Here is a tiny trained network, its code and every weight. The questions are about switching its units off for an input and a target symbol, where a switched-off unit gives its printed mean instead of its output.

import numpy as np


def w(rows, s, z=0):
    codes = np.array(rows[::2]) - 128.0
    scale = np.full(codes.shape[1], s)
    scale[-1] = z or s
    return codes * scale


def softmax(a):
    e = np.exp(a - a.max(-1, keepdims=True))
    return e / e.sum(-1, keepdims=True)


def log_softmax(a):
    a = a - a.max(-1, keepdims=True)
    return a - np.log(np.exp(a).sum(-1, keepdims=True))


def net(x, mask):
    ids = ['αβγεζηλμστω'.index(c) for c in x.split()]
    T = len(ids)
    res = E[ids] + P[:T]
    u = 0
    for l in range(3):
        r = res
        for j in range(3):
            rows = slice(2 * j, 2 * j + 2)
            q, k, v = (r @ M[l][rows].T for M in (Q, K, V))
            z = softmax(np.where(np.tri(T) > 0, q @ k.T / 2**0.5, -1e9)) @ v
            o = O[l][rows]
            res = res + np.where(mask[u + j], z, o[:, -1]) @ o[:, :-1]
        u += 3
    return log_softmax(res[-1] @ U[:, :-1].T + U[:, -1])


Q, K, V, O = {}, {}, {}, {}
E = w([
[158,160,158,206,72],'α',
[134,183,251,79,179],'β',
[112,93,73,106,184],'γ',
[225,145,79,150,122],'ε',
[68,95,138,125,142],'ζ',
[119,91,83,206,142],'η',
[104,184,76,139,141],'λ',
[93,99,127,181,55],'μ',
[185,73,110,104,115],'σ',
[147,124,122,156,149],'τ',
[190,79,90,158,106],'ω',
],0.029)
P = w([
[255,127,240,187,245],'0',
[189,164,182,156,212],'1',
[156,174,142,130,198],'2',
[124,183,118,113,180],'3',
[95,189,90,109,163],'4',
[80,202,75,102,150],'5',
[58,213,61,92,142],'6',
[43,224,58,97,130],'7',
],0.0082)
Q[0] = w([
[126,5,117,141,107],'0.h1',
[88,147,22,70,130],'0.h1',
[121,79,88,85,171],'0.h2',
[146,99,174,103,35],'0.h2',
[69,109,142,179,122],'0.h3',
[72,76,126,140,231],'0.h3',
],0.012)
K[0] = w([
[193,165,236,126,98],'0.h1',
[80,165,133,29,133],'0.h1',
[122,86,191,115,220],'0.h2',
[161,2,95,181,36],'0.h2',
[43,84,91,151,69],'0.h3',
[42,65,84,150,156],'0.h3',
],0.0096)
V[0] = w([
[169,112,40,159,110],'0.h1',
[82,85,96,87,1],'0.h1',
[125,184,224,122,101],'0.h2',
[68,183,121,198,187],'0.h2',
[68,171,26,151,78],'0.h3',
[128,239,89,110,130],'0.h3',
],0.0062)
O[0] = w([
[130,50,140,148,128,147],'0.h1',
[80,95,81,86,102,2],'0.h1',
[148,149,184,96,110,136],'0.h2',
[201,99,208,195,174,249],'0.h2',
[177,118,87,100,62,149],'0.h3',
[64,163,52,37,2,158],'0.h3',
],0.0064,0.0077)
Q[1] = w([
[144,59,124,156,167],'1.h1',
[14,102,138,121,239],'1.h1',
[99,4,116,220,91],'1.h2',
[183,195,137,148,171],'1.h2',
[171,50,30,128,50],'1.h3',
[128,165,107,60,10],'1.h3',
],0.011)
K[1] = w([
[140,48,126,151,133],'1.h1',
[14,83,196,100,190],'1.h1',
[53,217,111,71,133],'1.h2',
[68,66,34,117,113],'1.h2',
[124,82,5,110,63],'1.h3',
[111,186,88,95,78],'1.h3',
],0.011)
V[1] = w([
[110,51,113,166,52],'1.h1',
[107,55,214,1,79],'1.h1',
[115,116,48,159,121],'1.h2',
[193,44,159,103,128],'1.h2',
[160,73,185,131,146],'1.h3',
[62,208,65,126,187],'1.h3',
],0.0053)
O[1] = w([
[116,146,181,87,187,57],'1.h1',
[241,133,232,253,199,2],'1.h1',
[179,181,130,90,150,134],'1.h2',
[148,112,84,51,11,132],'1.h2',
[109,216,105,149,163,183],'1.h3',
[98,113,45,70,20,134],'1.h3',
],0.0044,0.0092)
Q[2] = w([
[162,226,172,144,68],'2.h1',
[9,252,141,154,161],'2.h1',
[126,94,157,65,186],'2.h2',
[193,157,72,110,156],'2.h2',
[180,110,34,198,167],'2.h3',
[139,192,86,85,102],'2.h3',
],0.011)
K[2] = w([
[164,205,185,138,111],'2.h1',
[48,207,146,150,195],'2.h1',
[139,88,171,120,200],'2.h2',
[194,142,64,163,152],'2.h2',
[181,129,37,183,188],'2.h3',
[141,254,94,104,105],'2.h3',
],0.0098)
V[2] = w([
[156,174,202,28,170],'2.h1',
[11,159,82,29,147],'2.h1',
[206,182,120,34,232],'2.h2',
[193,107,75,228,15],'2.h2',
[166,110,255,108,115],'2.h3',
[67,23,168,173,55],'2.h3',
],0.0054)
O[2] = w([
[144,135,161,2,168,163],'2.h1',
[151,140,161,174,191,90],'2.h1',
[84,130,110,169,135,177],'2.h2',
[205,160,170,148,185,150],'2.h2',
[134,156,31,124,94,7],'2.h3',
[45,105,129,145,65,1],'2.h3',
],0.0075,0.0065)
U = w([
[164,98,95,132,114,86],'α',
[88,130,69,115,39,152],'β',
[86,207,64,139,136,163],'γ',
[175,127,199,139,173,234],'ε',
[75,134,11,88,167,80],'ζ',
[168,58,140,75,130,119],'η',
[142,180,179,152,95,78],'λ',
[121,144,85,210,135,11],'μ',
[138,151,167,65,141,99],'σ',
[195,148,74,127,137,1],'τ',
[47,129,174,117,146,123],'ω',
],0.013,0.014)

Each question gives the input, a string of symbols that net reads in full, and the target symbol t.
The units are the heads (2 rows each of Q, K, V and O). Each row of codes is followed by its name. A weight is (code - 128) times the scale printed after its matrix; where a second scale follows, it is the last column's (O and U).
mask holds one flag per head, layer by layer. A switched-off head (its flag False) gives its mean, the last column of its rows in O, instead of its output. The means were averaged over made-up inputs and are rounded, as every weight is.
A unit's drop is (log p(t) with every unit on - log p(t) with that unit switched off) / (log p(t) with every unit on - log p(t) with every unit switched off).
The circuit of an input: a set's keep is (log p(t) with only the set's units on - log p(t) with every unit switched off) / (log p(t) with every unit on - log p(t) with every unit switched off). Starting from all 9 units, units are removed one at a time, each time the one whose removal leaves the highest keep (on an exact tie, the one counted first), for as long as the keep stays at least 0.8.
circuit, biggest first: the units of the circuit, biggest drop first
unit that matters most: the unit with the biggest drop
heads that matter: for each layer, one digit per head in row order, 1 if its drop is at least 0.15 and else 0, layers parted by /
drop of u: that unit's drop, to one decimal
input η ω λ, target ε: circuit, biggest first : 2.h3, 2.h2
input β η η λ γ γ ω ω, target σ: circuit, biggest first : 2.h1, 0.h1
input α ζ η λ γ ε η, target μ: heads that matter : 010 / 000 / 100
input β λ λ, target σ: heads that matter : 010 / 000 / 100
input τ λ ζ η τ μ, target ε: heads that matter : 001 / 000 / 010
input η λ α τ η ε ζ, target ε: heads that matter : 001 / 101 / 100
input η λ λ σ ζ ζ β, target σ: circuit, biggest first : 2.h1, 2.h3
input ζ γ η ζ γ β τ, target σ: circuit, biggest first : 2.h1, 0.h2
input ζ ζ β μ ε λ λ γ, target σ: circuit, biggest first : 0.h1, 2.h1, 0.h2
input λ λ β σ η μ, target σ: circuit, biggest first : 0.h1, 2.h1
input λ ζ ζ β λ λ λ λ, target σ: circuit, biggest first : 2.h1, 0.h2
input β ε ζ, target σ: circuit, biggest first : 2.h1, 0.h1
input ω ζ ζ ζ λ, target ε: circuit, biggest first : 2.h3, 1.h1
input ε γ ε σ λ ζ η, target ε: circuit, biggest first : 1.h1
input μ ε λ λ γ, target ε: unit that matters most : 2.h1
input ζ ζ η β ζ, target σ: circuit, biggest first : 2.h1, 0.h1, 0.h2
input τ λ λ η μ, target ε: heads that matter : 010 / 000 / 010
input η λ λ η μ λ ζ, target ε: drop of 0.h3 : 0.4
input α ζ σ η β, target σ: drop of 2.h2 : 0.5
input λ λ λ λ ζ ε λ λ, target β: drop of 2.h1 : -0.1
input λ ω ζ λ ζ λ λ λ, target β: drop of 0.h2 : -0.1
